Below is a small trained network, with its code and all its weights. Each question gives an input and a class and asks what happens when units are switched off, that is, made to give their printed mean instead of their output.

import numpy as np


def w(rows, s, z=0):
    codes = np.array(rows[::2]) - 128.0
    scale = np.full(codes.shape[1], s)
    scale[-1] = z or s
    return codes * scale


def norm(h):
    return h / np.sqrt((h * h).mean(-1, keepdims=True) + 1e-5)


def f(y):
    return np.maximum(y, 0)


def log_softmax(a):
    a = a - a.max(-1, keepdims=True)
    return a - np.log(np.exp(a).sum(-1, keepdims=True))


def net(x, mask):
    res = np.array(x, float).reshape(1, 5) / 4 @ E
    u = 0
    for l in range(4):
        y = f(norm(res) @ A[l][:, :-1].T + A[l][:, -1])
        res = res + np.where(mask[u : u + 6], y, B[l][:, -1]) @ B[l][:, :-1]
        u += 6
    return log_softmax(norm(res)[-1] @ U[:, :-1].T + U[:, -1])


A, B = {}, {}
E = w([
[109,141,178,139,53,184,124],'x0',
[110,74,146,80,188,145,94],'x1',
[117,90,178,185,199,178,130],'x2',
[188,57,162,90,88,93,155],'x3',
[69,118,122,198,99,132,2],'x4',
],0.0023)
A[0] = w([
[57,56,131,102,169,158,61,104],'L0N1',
[88,181,32,163,129,133,74,19],'L0N2',
[133,129,88,247,60,165,217,86],'L0N3',
[166,165,82,104,179,87,251,51],'L0N4',
[214,160,73,89,79,42,128,130],'L0N5',
[156,176,156,33,201,117,197,3],'L0N6',
],0.0026,0.0014)
B[0] = w([
[191,152,197,153,157,100,158,237],'L0N1',
[142,197,112,173,129,98,131,205],'L0N2',
[152,174,187,114,149,117,126,214],'L0N3',
[152,134,144,135,141,201,179,237],'L0N4',
[139,111,188,103,108,182,115,251],'L0N5',
[167,116,3,109,137,170,157,203],'L0N6',
],0.004,0.0016)
A[1] = w([
[46,176,80,152,125,133,110,45],'L1N1',
[113,74,110,60,3,91,130,2],'L1N2',
[84,151,131,198,214,173,163,211],'L1N3',
[89,18,102,162,210,81,88,32],'L1N4',
[93,128,170,152,122,176,124,34],'L1N5',
[63,173,82,144,115,107,94,6],'L1N6',
],0.0032,0.0016)
B[1] = w([
[182,133,66,176,101,93,120,169],'L1N1',
[192,49,131,17,52,35,76,175],'L1N2',
[144,76,122,87,60,83,83,252],'L1N3',
[224,138,188,106,252,72,113,174],'L1N4',
[66,106,144,101,117,148,137,157],'L1N5',
[161,192,68,159,121,148,93,159],'L1N6',
],0.0037,0.0025)
A[2] = w([
[22,239,61,179,128,81,58,73],'L2N1',
[104,163,109,110,3,158,177,238],'L2N2',
[62,154,22,215,91,82,48,4],'L2N3',
[35,84,197,136,132,243,84,4],'L2N4',
[135,66,204,9,123,186,148,157],'L2N5',
[84,117,19,39,169,167,243,49],'L2N6',
],0.0028,0.0013)
B[2] = w([
[214,204,81,178,121,220,103,214],'L2N1',
[142,91,152,114,202,69,107,243],'L2N2',
[230,184,43,104,107,196,145,201],'L2N3',
[85,90,135,203,91,125,135,175],'L2N4',
[128,146,70,186,108,115,90,250],'L2N5',
[128,3,25,84,174,190,195,192],'L2N6',
],0.0043,0.0026)
A[3] = w([
[115,133,77,75,145,117,197,22],'L3N1',
[155,162,164,148,144,83,252,34],'L3N2',
[73,116,138,183,98,163,99,2],'L3N3',
[123,108,131,142,234,89,82,38],'L3N4',
[141,125,11,127,142,94,192,77],'L3N5',
[185,112,176,133,75,101,169,245],'L3N6',
],0.004,0.0009)
B[3] = w([
[98,36,78,181,165,174,182,200],'L3N1',
[36,185,142,106,158,188,148,191],'L3N2',
[93,50,65,164,113,146,163,182],'L3N3',
[178,179,206,155,183,67,173,200],'L3N4',
[119,61,108,114,111,198,152,250],'L3N5',
[4,194,98,69,142,104,116,254],'L3N6',
],0.0035,0.0022)
U = w([
[52,202,186,101,130,155,198,91],'0',
[57,45,173,227,86,167,95,122],'1',
[152,40,32,78,171,195,236,176],'2',
[140,98,129,40,34,25,69,156],'3',
[221,216,34,193,108,185,61,152],'4',
[118,191,163,153,105,117,129,2],'5',
[196,107,213,162,251,50,89,140],'6',
],0.011,0.0052)

Each question gives the input, the list of numbers given to net, and the class t.
The units are the neurons (one row each of A and B). Each row of codes is followed by its name. A weight is (code - 128) times the scale printed after its matrix; where a second scale follows, it is the last column's (A, B and U).
mask holds one flag per neuron, layer by layer. A switched-off neuron (its flag False) gives its mean, the last column of its row in B, instead of its output. The means were averaged over made-up inputs and are rounded, as every weight is.
A unit's drop is (log p(t) with every unit on - log p(t) with that unit switched off) / (log p(t) with every unit on - log p(t) with every unit switched off).
The circuit of an input: a set's keep is (log p(t) with only the set's units on - log p(t) with every unit switched off) / (log p(t) with every unit on - log p(t) with every unit switched off). Starting from the 12 units with the biggest drops (on a tie, the unit counted first), units are removed one at a time, each time the one whose removal leaves the highest keep (on an exact tie, the one counted first), for as long as the keep stays at least 0.8.
circuit, biggest first: the units of the circuit, biggest drop first
most important unit: the unit with the biggest drop
k most important neurons: the k neurons with the biggest drops, biggest first
k most important neurons of layer l: the k neurons of layer l with the biggest drops, biggest first
drop when u is switched off: that unit's drop, to one decimal
input [1,2,7,-6,-1], class 1: circuit, biggest first : (L2N4; L1N3)
input [4,-8,0,2,-7], class 0: circuit, biggest first : (L3N2; L3N6)
input [2,7,4,-5,6], class 6: circuit, biggest first : (L1N4; L3N4)
input [-2,-8,-7,-2,-3], class 2: most important unit : L0N1
input [-4,7,2,-5,8], class 6: 3 most important neurons : (L1N4; L0N1; L3N4)
input [6,-3,-1,-8,-5], class 0: 2 most important neurons of layer 1 : (L1N6; L1N3)
input [7,-1,4,5,-3], class 0: 2 most important neurons : (L3N6; L1N3)
input [-4,5,-2,4,0], class 6: 3 most important neurons of layer 2 : (L2N3; L2N6; L2N1)
input [4,3,6,8,-3], class 1: 2 most important neurons of layer 1 : (L1N4; L1N2)
input [7,-6,1,-1,0], class 5: 2 most important neurons of layer 3 : (L3N5; L3N1)
input [-2,-1,2,1,5], class 6: 2 most important neurons : (L1N4; L0N1)
input [-7,5,-2,4,1], class 6: drop when L1N4 is switched off : 0.2
input [-6,5,-3,5,1], class 6: drop when L1N4 is switched off : 0.3
input [-8,-8,2,7,0], class 0: drop when L3N2 is switched off : 0.3
input [-1,-5,-1,3,-1], class 0: drop when L2N1 is switched off : 0.0
input [-4,-7,-3,6,0], class 3: most important unit : L1N2
